The symbols move the items like this.
DC ra SC
DC ba RM
DC ze CL
LD ra ZC
LD ba LQ
LD ze GD
MT ra DC
MT ba ZM
MT ze FB
NQ ra CZ
NQ ba SM
NQ ze NG
FF ra HL
FF ba TQ
FF ze FR
PM ra QN
PM ba JH
PM ze ZR
HC ra ZB
HC ba JZ
HC ze DH
BN ra TR
BN ba QD
BN ze DT
NZ ra BN
NZ ba DH
NZ ze FL
SM ra JJ
SM ba DZ
SM ze NQ
BL ra QG
BL ba TB
BL ze RQ
CZ ra DM
CZ ba JJ
CZ ze TQ
HG ra DH
HG ba NL
HG ze JF
QQ ra GS
QQ ba PC
QQ ze RT
RT ra PF
RT ba QQ
RT ze ZC
BR ra LQ
BR ba DG
BR ze SC
HZ ra HP
HZ ba DM
HZ ze HL
JJ ra SR
JJ ba CJ
JJ ze CZ
FB ra CL
FB ba MT
FB ze BD
GS ra LM
GS ba HJ
GS ze PF
FL ra DT
FL ba NZ
FL ze DG
CM ra JB
CM ba NR
CM ze QN
SD ra RZ
SD ba JB
SD ze CG
JQ ra CF
JQ ba BG
JQ ze TR
JH ra CM
JH ba HL
JH ze PM
LJ ra BL
LJ ba PP
LJ ze FZ
BD ra TH
BD ba FB
BD ze TD
LT ra FF
LT ba NG
LT ze RZ
QN ra SD
QN ba CM
QN ze LL
ZM ra RM
ZM ba PF
ZM ze MT
LM ra FL
LM ba JF
LM ze JP
FR ra JH
FR ba FF
FR ze CH
NC ra LJ
NC ba MG
NC ze BG
CG ra NM
CG ba SD
CG ze MG
SR ra BD
SR ba GF
SR ze DM
DG ra HB
DG ba FL
DG ze BR
DH ra QD
DH ba HC
DH ze NZ
ZB ra BG
ZB ba FG
ZB ze QD
DM ra TD
DM ba SR
DM ze HZ
PQ ra HG
PQ ba CF
PQ ze HJ
CF ra NL
CF ba FZ
CF ze PQ
BG ra FZ
BG ba NC
BG ze JQ
TD ra MZ
TD ba BD
TD ze HP
TB ra ZR
TB ba CH
TB ze BL
CH ra PM
CH ba FR
CH ze TB
SC ra LD
SC ba BR
SC ze QT
QD ra JQ
QD ba ZB
QD ze BN
RZ ra FR
RZ ba LT
RZ ze NM
PP ra TB
PP ba NM
PP ze LJ
MG ra PP
MG ba CG
MG ze NC
ZR ra LL
ZR ba PM
ZR ze QG
JD ra MG
JD ba LL
JD ze FG
TH ra DZ
TH ba CL
TH ze MZ
BH ra NQ
BH ba MZ
BH ze MR
HJ ra JF
HJ ba PQ
HJ ze GS
LQ ra RT
LQ ba HB
LQ ze LD
DT ra PC
DT ba BN
DT ze HB
GF ra FB
GF ba PG
GF ze SR
PF ra JP
PF ba GS
PF ze ZM
FZ ra RQ
FZ ba LJ
FZ ze CF
CL ra QT
CL ba DC
CL ze TH
QG ra JD
QG ba ZR
QG ze JZ
TQ ra HZ
TQ ba CZ
TQ ze FF
PG ra MT
PG ba ZC
PG ze GF
NG ra TQ
NG ba NQ
NG ze LT
NR ra MR
NR ba HP
NR ze CM
RQ ra JZ
RQ ba BL
RQ ze NL
FG ra NC
FG ba JD
FG ze ZB
JF ra NZ
JF ba HG
JF ze LM
MR ra NG
MR ba BH
MR ze JB
GD ra PG
GD ba LD
GD ze CJ
NL ra HC
NL ba RQ
NL ze HG
JP ra DG
JP ba LM
JP ze RM
HB ra QQ
HB ba DT
HB ze LQ
RM ra BR
RM ba JP
RM ze DC
JB ra LT
JB ba MR
JB ze SD
MZ ra SM
MZ ba TH
MZ ze BH
CJ ra GF
CJ ba GD
CJ ze JJ
JZ ra FG
JZ ba QG
JZ ze HC
NM ra CH
NM ba RZ
NM ze PP
HL ra NR
HL ba HZ
HL ze JH
HP ra BH
HP ba TD
HP ze NR
ZC ra ZM
ZC ba RT
ZC ze PG
LL ra CG
LL ba QN
LL ze JD
PC ra HJ
PC ba TR
PC ze QQ
TR ra PQ
TR ba JQ
TR ze PC
QT ra GD
QT ba SC
QT ze DZ
DZ ra CJ
DZ ba QT
DZ ze SM

The rows of 60 items, shuffled:
Each row stands for one item.
1: -184	-3	+112	-182	-25	-225	+16	+97	-60	+38	+15	+64	-80
2: -101	-78	+134	+37	-34	-55	+301	-33	-53	+9	-3	+133	-4
3: +14	-51	-44	-80	+105	+84	-149	+101	-41	+125	+204	-169	+43
4: -81	-147	+229	+84	-106	-133	+100	+65	+17	+104	-86	+33	+26
5: +188	-93	-62	+190	-9	+167	+88	-104	+88	-31	+70	-114	-18
6: +3	+142	-123	-120	+65	+33	-263	+26	-13	-7	+118	-83	-97
7: +171	-53	+2	+246	-75	+112	+9	-106	+124	-41	-52	-61	-33
8: -40	-34	-46	-135	+112	+85	-85	+92	-81	+114	+240	-115	+36
9: -114	+70	-26	-174	+115	+76	-99	+92	-144	+108	+184	+13	+33
10: -138	-105	+33	-209	+30	-213	+55	+125	-61	+56	+35	-32	+26
11: +107	+24	-143	+62	+83	+217	+115	-126	-1	-53	+167	-32	-39
12: +133	-21	-132	+85	+77	+194	+134	-132	+12	-51	+168	-63	-26
13: -69	-175	+214	+77	-98	-117	+166	+57	+4	+95	-51	+23	+30
14: +28	-41	-38	-55	+77	+89	-208	+100	-26	+128	+176	-180	+42
15: -84	+34	-35	-160	+125	+73	-74	+83	-136	+112	+223	-31	+30
16: -166	+30	+188	-66	-93	-193	-60	+79	-25	+44	-91	+110	-84
17: +124	+160	-159	+71	+64	+228	-72	-112	+8	-86	0	+41	+26
18: +6	+123	-146	-146	+89	+40	-228	+16	-22	-21	+136	-94	-89
19: -71	-116	+30	-161	+30	-161	-58	+161	-49	+84	-74	-59	+186
20: -68	-60	+34	-130	+27	-122	-113	+171	-44	+100	-113	-36	+204
21: +5	+146	-90	-96	+55	+38	-287	+40	-9	+5	+91	-71	-92
22: -135	-20	+226	+14	-131	-162	-40	+87	+8	+74	-128	+86	-31
23: +23	+84	-31	-34	+13	+51	-345	+72	+12	+72	+58	-108	-22
24: -101	-38	+127	+34	-45	-47	+290	-37	-48	-7	-39	+177	-5
25: -140	+103	-6	-184	+100	+55	-134	+93	-146	+110	+121	+52	+64
26: +165	+14	-216	-8	+91	+119	-138	-33	+50	-49	+30	-149	+81
27: +35	+91	-175	-141	+98	+41	-199	+9	-6	-39	+158	-111	-81
28: -181	+31	+164	-105	-74	-202	-26	+87	-33	+41	-50	+100	-87
29: -153	-75	+57	-214	+18	-218	+59	+124	-59	+34	+50	-4	-16
30: +142	+127	-168	+82	+50	+192	-133	-77	+37	-73	-62	-12	+68
31: -91	-110	+132	+24	-33	-53	+312	-14	-49	+30	+21	+97	-7
32: -96	-122	+16	-183	+34	-191	-4	+158	-54	+76	-29	-74	+130
33: -12	-62	-54	-102	+106	+79	-114	+93	-65	+129	+232	-139	+36
34: -107	-59	+236	+59	-127	-160	-9	+80	+15	+84	-124	+70	-11
35: +141	+12	-220	-41	+102	+102	-128	-25	+37	-49	+74	-156	+45
36: -54	+14	+113	+92	-71	-31	+216	-56	-11	-40	-182	+185	+30
37: +184	-82	-28	+224	-45	+135	+49	-101	+117	-29	+18	-103	-19
38: +9	+110	-44	-52	+28	+45	-331	+67	+9	+43	+57	-82	-43
39: +54	+62	-201	-134	+117	+51	-155	+3	-1	-42	+157	-136	-54
40: -107	-117	+29	-199	+34	-207	+33	+139	-48	+59	+14	-51	+85
41: -77	-17	+40	-106	+28	-79	-162	+156	-58	+94	-136	+13	+213
42: -72	-172	+166	+49	-49	-84	+263	+23	-18	+71	+15	+41	+17
43: -111	+94	+41	-120	+48	-2	-193	+142	-102	+95	-82	+75	+159
44: +28	+52	-25	-27	+26	+60	-331	+81	+11	+98	+65	-123	-3
45: -85	-145	+146	+35	-42	-69	+291	-5	-34	+57	+25	+67	+1
46: -177	-37	+84	-208	+3	-222	+57	+101	-58	+31	+32	+29	-52
47: -97	+58	+45	-98	+25	-41	-183	+142	-83	+100	-127	+43	+189
48: +36	-19	-30	-35	+50	+75	-260	+95	-5	+124	+144	-172	+27
49: -92	-10	+126	+51	-46	-43	+269	-55	-41	-18	-87	+186	-5
50: -127	+124	+26	-142	+66	+19	-189	+126	-124	+98	-21	+75	+133
51: -90	-106	+243	+73	-126	-144	+27	+77	+22	+85	-109	+45	+10
52: -186	+16	+135	-144	-50	-209	0	+89	-51	+26	-19	+85	-96
53: -61	-1	-53	-156	+125	+77	-73	+91	-107	+124	+238	-79	+22
54: +171	+30	-216	+18	+82	+130	-139	-45	+47	-69	-13	-124	+88
55: -79	-180	+186	+59	-69	-97	+218	+36	-6	+85	-5	+33	+22
56: +129	+147	-168	+83	+52	+206	-111	-98	+12	-80	-44	+19	+47
57: -154	+7	+200	-16	-114	-181	-54	+86	-16	+53	-108	+108	-61
58: +32	+10	-29	-21	+43	+68	-292	+90	+9	+102	+100	-155	+22
59: -131	+126	+9	-158	+78	+43	-167	+116	-139	+106	+48	+76	+77
60: +4	+128	-65	-77	+38	+37	-322	+48	-1	+18	+73	-72	-71

Which row is each item?
DM 28
TB 23
QN 8
HP 29
DZ 55
BL 18
TD 16
FR 9
BD 4
CG 48
NR 20
LL 58
MR 19
PC 7
BG 54
JQ 17
JJ 34
NG 32
CH 3
TQ 40
GD 49
JB 50
JH 25
GF 45
HJ 37
SR 51
MG 60
FB 31
MT 36
QG 6
SM 22
CF 56
HL 41
BH 46
LT 43
JF 5
LJ 27
JD 21
PQ 11
RZ 15
CM 59
CL 2
QT 24
MZ 57
SD 53
PP 38
PM 33
TR 12
HZ 10
TH 13
RQ 35
FF 47
NM 14
NC 39
CZ 52
ZR 44
FZ 26
NQ 1
CJ 42
NL 30

